What each symbol does to the nodes:
from | % @ + & ~ ^
tun | ren lof las bem dor kag
kar | riz dar vaz pid pul kug
roz | zos zag fip kuz sis rom
pev | nud bef suv beb raf dez
viz | mas pak kag pul pid las
vek | nos dor lom ton lof lag
gof | poz bem ris lof ton gaf
zag | gaf roz rov none tak poz
kag | kuz vev viz zos nog tun
lag | ler nog sug zek vev vek
raf | las bap ren mur pev mas
lom | bef nud vek bod sog sug
dar | dab kar zek sug ret bod
ked | ris mur poz bap det rov
pak | vap viz vev ret sug sog
ris | ked kir gof sog bod ret
dor | suv vek nud nas tun nog
rov | ret fip zag vap dab ked
mas | viz vap kuz fip dez raf
vub | sug dez ler dab vap bef
las | raf sog tun kir nud viz
ler | lag vop vub tak none nos
ret | rov pul gaf pak dar ris
tak | zek sis dab ler zag rak
dez | pid vub vop riz mas pev
fip | pul rov roz mas riz mur
bap | sog raf fod ked bef vap
sog | bap las lof ris lom pak
bef | lom pev nos det bap vub
rom | bem poz mur ren bib roz
kir | mur ris bem las kug pul
vop | nog ler dez sis kuz suv
zos | roz gaf pul kag vaz bem
ren | tun fod raf rom suv kuz
bem | rom gof kir tun nas zos
sug | vub pid lag dar pak lom
sis | vaz tak riz vop roz bib
bib | nas rak beb suv rom sis
gaf | zag zos ret vev zek gof
pid | dez sug nog kar viz nud
beb | kug det bib pev mur riz
vaz | sis zek kar nog zos nas
vev | none kag pak gaf lag lof
kug | beb bod nas nud kir kar
pul | fip ret zos viz kar kir
fod | lof ren bap poz nos none
rak | ton bib det nos poz tak
nud | pev lom dor kug las pid
bod | det kug ton lom ris dar
nos | vek suv bef rak fod ler
dab | dar riz tak vub rov det
suv | dor nos pev bib ren vop
ton | rak nas bod vek gof zek
riz | kar dab sis dez fip beb
nas | bib ton kug dor bem vaz
zek | tak vaz dar lag gaf ton
lof | fod tun sog gof vek vev
vap | pak mas none rov vub bap
poz | gof rom ked fod rak zag
det | bod beb rak bef ked dab
mur | kir ked rom raf beb fip
kuz | kag none mas roz vop ren
nog | vop lag pid vaz kag dor

The rows follow the links: the fewer symbols apart two nodes are, the more alike their rows tend to be.

Each row, then its node:
[-34, 41, 30, 16, -58, -25, 38, 8, -45, -6, 44, 34, 47, -10, -59, 63, -68, 26, 56, 50, -46, 7, 24, 50, -19, 7, -22, 45, -45, -46, -45, 31, 25, -14, 51, -35, 54, -68, -45, 19, 9, 53, -43, 26, 14, 52, -62, -66, -8, 14, -8, 36, -53, -13, 35, 33, 26, -30, -88, -46, -11, -4, 55, -23, 16, 63, -54, -17, -32, -38]; node vop
[-31, -33, 48, -64, -70, -24, 40, 10, 53, 11, 26, 9, 47, 22, -49, 43, -32, 20, 63, 59, -48, -98, 49, 41, -10, 20, -49, 53, 56, 30, -54, 26, -28, -38, 37, -65, 55, 32, -37, 9, 15, 39, -53, -25, -34, 64, -60, -39, 39, 15, -10, 12, 61, -15, 36, 33, 36, -3, -1, 39, 36, -8, 52, 25, 28, 55, -45, -9, -23, -33]; node vub
[-52, 12, -35, -68, -32, -17, 37, 35, -45, -23, 32, -19, 46, 20, -72, 47, -79, -43, 54, -46, -44, -2, 26, 31, -42, -32, -25, 61, 34, -41, -42, -49, -17, -18, 42, 46, 74, -33, -39, -49, -4, -82, 40, 31, -33, 53, -58, -46, -14, -5, 28, -44, -38, -28, 51, 47, -57, -12, -1, -28, -35, 2, 57, 21, 28, 56, 45, -14, 33, -31]; node mas
[25, 42, 44, 23, -47, 24, -28, -26, -25, 25, -36, 32, 10, 29, 35, -59, 39, 19, -51, 49, 36, -79, -29, 65, -1, -7, 55, -58, 44, -30, -45, 24, -19, 14, -38, -53, 68, -80, 46, 6, 85, 37, -34, 10, -14, -58, 42, -50, 25, -10, -18, 41, -43, 13, 26, -45, 77, 28, -7, -32, -3, -98, -10, 23, 65, -65, -62, 70, -20, 38]; node kar
[-8, -26, -49, -52, 62, -8, -27, -1, 49, -16, 26, -23, -64, 26, 42, -53, 63, 11, -66, -49, 36, 0, 34, -51, -16, 1, 6, -59, 52, 51, 32, -27, -25, -26, -34, 33, -54, 82, 22, 18, -80, -3, 43, -22, 4, -58, 34, 50, 32, 21, -15, -41, 48, 15, -29, -41, -65, -12, 85, 67, 18, 3, -65, 15, -71, -59, 56, 10, -14, -48]; node ris
[-9, -33, 37, 53, 48, -29, -59, 10, 37, 13, -35, 25, -16, -51, -54, -14, -18, 8, 62, 42, 60, -12, -27, -57, 37, 13, -71, -13, -55, 28, 46, 60, 4, 25, 62, -53, -54, 31, 39, -5, -21, 47, -55, -14, 27, 51, 52, 65, -12, -5, -20, 30, 46, 22, -24, 53, 85, 17, -13, 39, 24, 19, 8, -20, -29, -59, -46, -75, -9, 42]; node vek
[0, 21, -50, -33, -68, 33, -29, -31, -38, 17, 48, -12, -6, 35, 29, -32, 24, 29, -67, -41, 57, 7, 21, 54, -15, -19, 82, -37, 43, -25, -38, -56, -30, -31, -34, 48, 50, -15, 55, 15, 20, -2, 59, 17, -6, -56, 33, -49, 33, 26, -4, -21, -51, 31, 35, -44, -64, -23, -3, -38, 0, -116, -24, 37, 33, -47, 52, 74, -18, -23]; node pul
[34, -24, 37, -8, 63, 28, -43, -19, 38, -1, -13, 22, -51, 16, 47, -47, 78, 10, -76, 47, 47, -99, -40, -54, 11, 14, 0, -33, 50, 24, 65, 45, -38, -7, -51, -34, -59, 35, 29, 15, -23, 25, -52, -28, -7, -48, 20, 53, 38, -20, -11, 36, 49, 16, -37, -21, 61, 20, 76, 30, 18, 35, -53, 9, -5, -52, -48, -1, -3, 31]; node bod
[-34, 23, 46, 26, -58, 11, -51, -24, -21, 16, 51, 31, -16, -30, 36, -50, 36, 11, -68, 26, 46, -5, 54, 42, -40, 33, 49, -47, -37, -22, -35, 52, 19, -8, -30, -38, 60, -72, 36, 37, 14, 33, -40, 18, 40, -82, 43, -66, -29, 11, -5, 27, -45, 29, 44, -30, 34, -16, -80, -27, -9, -93, 9, -41, 19, -59, -46, 62, 7, -34]; node vaz
[33, 31, 39, -36, 56, 28, 62, -34, -14, 20, -41, 25, -73, 36, 41, 32, 26, 13, -71, 38, -46, -81, -14, -48, 16, 11, 45, 38, 43, -22, 34, 80, -31, 24, -40, -43, -52, -92, -43, 9, 1, 39, -54, 16, -19, -60, -64, 55, 29, -20, -11, 43, -54, -16, -42, -49, 54, 27, 58, -26, -10, 78, -54, 3, -6, 42, -49, 18, -18, 26]; node beb
[-28, 25, 44, -70, -64, 35, 58, -37, -50, 13, 38, 30, -11, 44, 58, 49, 4, 16, -59, 61, -50, -66, 33, 70, -20, -2, 64, 22, 67, -33, -31, 24, -17, -23, -40, -40, 75, -102, -46, 38, -2, 25, -54, 29, -21, -74, -50, -38, 41, -3, -2, 43, -39, -15, 53, -34, 37, -25, -7, -32, 2, -6, -16, 24, 9, 41, -54, 82, -14, -30]; node riz
[20, 2, -38, -7, 49, -27, 48, 35, -33, -14, -17, -32, 4, 44, -57, 34, -74, -17, 39, -35, -46, 24, -20, -39, 14, -19, -32, 47, 21, -31, 27, -26, -24, 23, 19, 55, -46, -23, -32, -66, -33, -68, 36, 18, -22, 36, -46, 51, 8, -6, 13, -26, -54, -11, -12, 40, -16, 33, 73, -32, -33, 99, -4, 11, 3, 40, 51, -78, 47, 36]; node raf

Each walk starts at a row. The symbols on each line, taken left to right, move it on to the next node.
Answer with the node's row; about right is enough.
start [-22, 26, -50, 12, -64, -9, -49, 19, -27, 7, 43, -6, 64, -34, -49, -40, -93, 13, 59, -40, 36, 81, 24, 35, -19, 0, -10, -9, -41, -28, -28, -59, 43, -29, 44, 36, 47, -34, 14, 5, 22, -20, 40, 20, 14, 46, 27, -58, -24, 24, 4, -19, -37, 39, 35, 30, -89, -18, -83, -43, 0, -97, 44, -32, 11, -44, 39, 8, -8, -29]
^ ~ ~ & & % + ~ @: [23, -12, 39, -19, 68, -28, 33, 4, 30, -2, -24, 22, 19, 27, -33, 53, -27, -4, 78, 38, -47, -66, -32, -54, 22, 10, -52, 38, 38, 39, 40, 80, -23, 18, 48, -27, -53, 32, -34, 21, -16, 31, -54, -9, -37, 61, -55, 50, 11, -1, -12, 39, 35, -14, -22, 42, 76, 16, 74, 40, -6, 107, -4, 28, -12, 50, -42, -65, -5, 48]
^ & ~ % & ^: [23, -29, -50, -9, 59, -27, -47, 32, 35, 18, -36, -32, 4, 21, -58, -40, -45, 27, 76, -61, 71, 14, -23, -47, 12, 12, -44, -9, 44, 39, 46, -22, -28, 8, 56, 56, -49, 72, 32, 16, -23, 0, 58, -30, -48, 59, 35, 67, 29, 4, -21, -59, 59, 15, -40, 37, -45, 19, 77, 47, 27, -14, 16, 28, -23, -30, 75, -70, 10, 44]
start [-23, -29, 40, -69, -88, 34, -38, -29, 48, 5, 37, 14, 7, 16, 73, -62, 83, 9, -64, 34, 46, -58, 16, 54, -21, -2, 11, -40, 48, 41, -46, 13, -14, -20, -26, -38, 47, 31, 49, 34, 4, 46, -59, -23, -26, -39, 44, -56, 40, 5, -12, 51, 24, 20, 49, -49, 42, -22, -21, 31, 25, -89, -1, 26, 28, -52, -54, 64, -11, -28]
@ ^ + ^ & ~ ^: [49, 33, -38, 58, 72, -31, -50, 5, -20, 6, -27, -14, 13, -25, -69, -52, -98, 47, 67, -48, 69, 60, -25, -56, 8, 20, -15, -22, -67, -42, 67, -36, 44, 30, 51, 29, -78, -21, 42, 17, -17, 0, 61, 38, 4, 56, 43, 52, -14, -9, -7, -53, -52, 21, -32, 44, -55, 23, 20, -36, 1, -10, -4, -17, -3, -44, 55, -92, -17, 32]
+ @ & ~ + ~ &: [-14, -21, -42, 23, 75, -34, -48, 29, 20, 21, 33, -32, -9, -38, -47, -48, -26, 23, 70, -50, 21, 65, 40, -54, -10, 2, -81, -24, -23, 43, 26, -27, 27, -16, 43, 44, -50, 81, 18, 15, -70, -7, 40, -10, 33, 52, 35, 33, -12, -10, -3, -27, 71, 13, -42, 47, -48, -3, 4, 19, 22, -2, 5, -27, -96, -52, 50, -76, -30, -48]
start [41, 44, 19, 51, -51, -27, -40, 1, -26, 6, -30, 27, 60, -32, -55, -45, -40, 19, 54, 38, 35, -6, -37, 46, 4, -14, -3, -30, -62, -19, -28, 18, 36, 30, 36, -30, 58, -47, 45, -18, 83, 35, -37, 16, 10, 61, 40, -50, -12, -10, -8, 44, -36, 19, 41, 29, 64, 32, -78, -42, -4, -94, 46, -33, 89, -43, -56, -29, -16, 18]
^ ^ & ^ % ^ ~ & ^: [-21, 12, -24, -5, 46, -18, 35, 44, -37, -11, 27, -16, 8, -28, -64, 33, -55, -31, 65, -28, -51, 75, 20, -61, -9, -37, -7, 31, -22, -30, 39, -32, 32, -15, 34, 46, -50, -24, -60, -86, -66, -66, 30, 20, 7, 49, -37, 42, -68, 12, 21, -6, -31, -22, -23, 44, -49, -19, 18, -32, -36, 85, -12, -10, -72, 38, 42, -67, 35, -30]
& % + @ % @ @ &: [-32, -43, -26, -32, 44, -27, 42, 51, 20, -34, 43, -6, -5, 10, -44, 35, -22, -39, 70, -30, -46, 14, 29, -47, -15, -24, -60, 56, 44, 30, 32, -31, -16, -21, 59, 45, -53, 49, -36, -59, -64, -83, 36, -26, -29, 55, -44, 39, -5, 9, 29, -22, 42, -7, -32, 50, -37, -6, 66, 34, -17, 84, 17, 20, -59, 54, 58, -68, 38, -31]
start [27, 20, 58, 51, 46, -30, 35, 2, -28, -9, -22, 28, -4, -5, -59, 47, -70, 7, 59, 55, -45, 1, -32, -59, 24, 29, -24, 68, -51, -48, 37, 57, 17, 36, 38, -30, -61, -98, -35, 22, -5, 35, -59, 2, 22, 50, -60, 54, -21, -14, 0, 37, -65, -11, -32, 45, 68, 18, 15, -26, -10, 100, -12, -23, -33, 65, -58, -72, -28, 22]
^ + & ~ ^ & ~ %: [31, 33, 41, 4, 67, -33, -39, 23, -24, -13, -35, 22, 5, 43, -59, -30, -69, 5, 63, 30, 46, -88, -20, -64, 18, 12, -16, -6, 44, -45, 46, 68, 3, 2, 38, -34, -72, -73, 34, 22, -7, 23, -55, 22, -33, 69, 41, 40, 22, -5, 7, 26, -33, 20, -25, 46, 50, 12, 79, -34, -8, -5, 10, 23, -16, -55, -38, -80, -19, 36]
+ ~ + % @ & @ @ ^: [-26, -30, -50, -45, -65, 25, 49, -4, 37, -30, 31, 4, -1, 4, 37, 41, 73, -40, -75, -59, -69, 5, 39, 66, 3, -41, 9, 25, 47, 42, -21, -64, -25, -11, -27, 42, 30, 80, -38, -41, -1, -80, 51, -12, -10, -68, -53, -37, -17, 37, 28, -23, 44, -37, 40, -47, -81, -8, -32, 39, -23, -7, -10, 27, 10, 39, 56, 54, 44, -31]
start [45, 19, -38, -12, -59, -31, -55, 16, -26, 26, -27, -14, 76, 43, -60, -34, -78, 18, 62, -55, 56, 7, -29, 58, 9, 10, 7, -39, 47, -27, -53, -59, -35, -2, 50, 40, 53, -8, 44, 13, 71, -1, 53, 26, -35, 59, 37, -41, 15, -12, -17, -42, -44, 34, 41, 31, -35, 14, -11, -35, -10, -107, 52, 28, 88, -58, 36, -23, -11, 49]
~ & @ ~ + + % ~ ^: [-13, -22, 26, -48, 49, 26, 65, -34, 25, 17, 44, 19, -52, 30, 68, 33, 81, 0, -48, 40, -55, -58, 19, -55, -22, 20, -1, 23, 49, 35, 35, 50, -31, -15, -28, -31, -53, 21, -34, 21, -91, 35, -32, -16, -24, -51, -62, 30, 12, 26, 5, 58, 38, 0, -39, -51, 44, -17, 58, 49, 4, 114, -39, 3, -78, 39, -52, 13, -7, 0]
% @ ^ & @ @ @ ~: [-14, -25, -46, -61, -61, 6, -62, 24, 19, 2, 40, -12, 67, 36, -50, -40, -8, -2, 54, -54, 56, 3, 22, 62, -36, 7, -59, -3, 70, 40, -29, -60, -11, -7, 33, 46, 68, 81, 27, 14, 11, -12, 47, 2, -28, 67, 43, -44, 34, 6, -6, -19, 64, 4, 44, 20, -64, -22, -14, 25, 24, -97, 39, 21, 16, -48, 31, -25, -18, -18]
start [16, 32, -57, -25, 79, 25, -38, -39, -17, 3, -36, -36, -74, 28, 56, -60, 18, 36, -82, -40, 58, 8, -34, -55, 14, 16, 43, -78, 31, -39, 33, -26, -38, 24, -60, 47, -45, -23, 49, 27, -3, -8, 58, 17, -4, -76, 40, 55, 22, -13, -24, -41, -48, 45, -64, -44, -43, 22, 88, -18, -14, 17, -60, 7, -26, -53, 57, 17, -36, 50]
% % + % %: [-30, 27, -50, -5, 64, 20, -41, -28, -28, 20, 40, -9, -55, -23, 55, -48, 10, 11, -41, -40, 47, 81, 10, -39, -15, 22, 64, -61, -42, -31, 45, -28, 29, -12, -34, 51, -51, -35, 39, 30, -64, -16, 51, 25, 32, -46, 31, 39, -12, 28, -7, -33, -50, 18, -28, -30, -75, -13, 10, -38, -9, 4, -63, -26, -68, -50, 70, 4, -14, -45]
^ % % % ~ ~: [-42, 42, -44, 14, -70, 42, 47, 11, -19, -33, 38, -37, 11, -23, 36, 40, 6, -26, -80, -60, -66, 65, 16, 46, -12, -33, 55, 32, -30, -34, -39, -67, 16, -22, -37, 40, 59, -14, -33, -47, 19, -83, 21, 36, 37, -42, -31, -43, -48, 37, 30, -35, -47, -15, 35, -48, -61, -26, -85, -51, -50, 7, 5, -20, 2, 47, 49, 70, 46, -20]
start [34, 16, 24, -5, -47, -37, 43, -3, -32, 19, -35, 25, 78, 30, -68, 36, -88, -3, 39, 26, -51, -71, -13, 69, 19, 12, -20, 40, 21, -20, -32, 41, 0, 12, 46, -30, 55, -76, -44, 3, 66, 29, -47, 14, -27, 50, -49, -54, 27, -8, 0, 30, -50, -24, 55, 43, 67, 12, 7, -37, -21, 9, 49, 19, 67, 70, -56, -22, -28, 45]
~ % ^ + ~ & @: [-12, -24, 46, -2, 59, 23, -49, -38, 28, 14, 28, 41, -57, -35, 49, -40, 90, 6, -57, 36, 31, -21, 37, -59, -19, 1, -3, -49, -48, 31, 55, 60, 12, -4, -45, -32, -66, 38, 45, 32, -77, 39, -47, -25, 49, -47, 32, 60, 9, 25, -15, 26, 67, 15, -52, -29, 42, -28, 15, 31, 23, 30, -58, -23, -75, -55, -53, 0, -31, -38]
+ + @ & &: [29, 39, 49, 65, 71, 36, -35, -36, -19, 4, -24, 32, -63, -17, 47, -39, 31, 10, -42, 65, 48, -11, -37, -42, 20, -11, 65, -44, -56, -37, 29, 56, 13, 27, -31, -37, -54, -73, 28, 33, -9, 58, -59, 25, 41, -62, 51, 72, -16, -9, -15, 18, -50, 39, -46, -33, 78, 25, 24, -31, 11, 12, -42, -33, -17, -49, -34, 14, -1, 32]
start [-36, -7, -24, 24, 54, 27, 60, -13, 40, -26, 37, -25, -51, -30, 51, 37, 77, -5, -58, -44, -38, 63, 41, -47, -4, -37, 6, 11, -61, 33, 47, -38, 40, 8, -24, 35, -47, 72, -40, -37, -63, -88, 39, -17, 27, -30, -38, 24, -55, 7, 19, -45, 72, -17, -26, -41, -56, -25, 3, 41, -34, 74, -40, -32, -63, 43, 29, 6, 34, -30]
+ @ + @ @ ^ ^ @ @: [16, 36, -40, 52, 61, 29, 61, 7, -37, -28, -28, -7, -52, -27, 37, 43, 43, -40, -57, -45, -45, 76, -21, -28, 6, -27, 56, 12, -56, -42, 29, -20, 24, 10, -34, 16, -37, -27, -26, -32, -16, -85, 61, 15, 43, -48, -46, 49, -56, -2, 8, -25, -35, -19, -27, -37, -38, 21, 19, -24, -63, 98, -66, -15, -11, 53, 58, 12, 39, 47]
+ @ ^ ^ ~ ~ + ^ ~: [-4, -39, 38, 9, -70, 39, 46, -36, 35, -9, 19, 36, 0, -35, 53, 49, 61, 7, -74, 38, -53, 1, 16, 55, -16, -3, 10, 4, -66, 36, -44, 30, 12, -12, -37, -15, 59, 45, -36, 34, 6, 55, -63, -23, 37, -62, -65, -62, -19, 26, -5, 46, 50, -41, 58, -41, 45, -14, -82, 53, 23, 3, 6, -35, 7, 76, -70, 75, -18, -39]
start [51, -31, 38, 65, -44, -32, 36, 3, 40, 12, -12, 13, 66, -46, -44, 45, -24, -8, 43, 49, -24, -6, -28, 44, 4, 2, -49, 31, -51, 48, -40, 36, 28, 12, 57, -55, 41, 20, -23, 0, 65, 49, -52, -27, 4, 74, -38, -47, -29, -33, -27, 31, 45, -34, 29, 29, 64, 28, -72, 34, 14, 9, 65, -25, 75, 51, -54, -8, -20, 33]
@ @ % @ % + + &: [26, 26, 55, 55, -59, 15, 50, -29, -49, 19, -44, 22, -7, -29, 29, 57, 38, 0, -56, 44, -49, -9, -19, 46, 2, 28, 72, 12, -68, -30, -38, 34, 28, 18, -26, -36, 57, -75, -37, 23, 68, 19, -32, 16, 56, -33, -53, -48, -18, 2, -2, 37, -47, -13, 29, -45, 66, 15, -93, -21, -1, 0, -9, -23, 64, 63, -52, 70, -26, 35]
~ & + ~ ^ ~ &: [-49, 34, -40, -44, 71, 23, 53, -9, -15, -40, 25, -24, -71, 44, 50, 28, 32, -40, -51, -44, -51, 15, 30, -54, -10, -31, 53, 28, 54, -27, 42, -22, 0, -8, -29, 42, -61, -11, -31, -45, -95, -84, 65, 12, -19, -39, -40, 42, -11, 14, 34, -35, -35, -28, -41, -51, -78, -19, 60, -21, -41, 102, -67, 13, -62, 54, 62, 21, 39, -17]
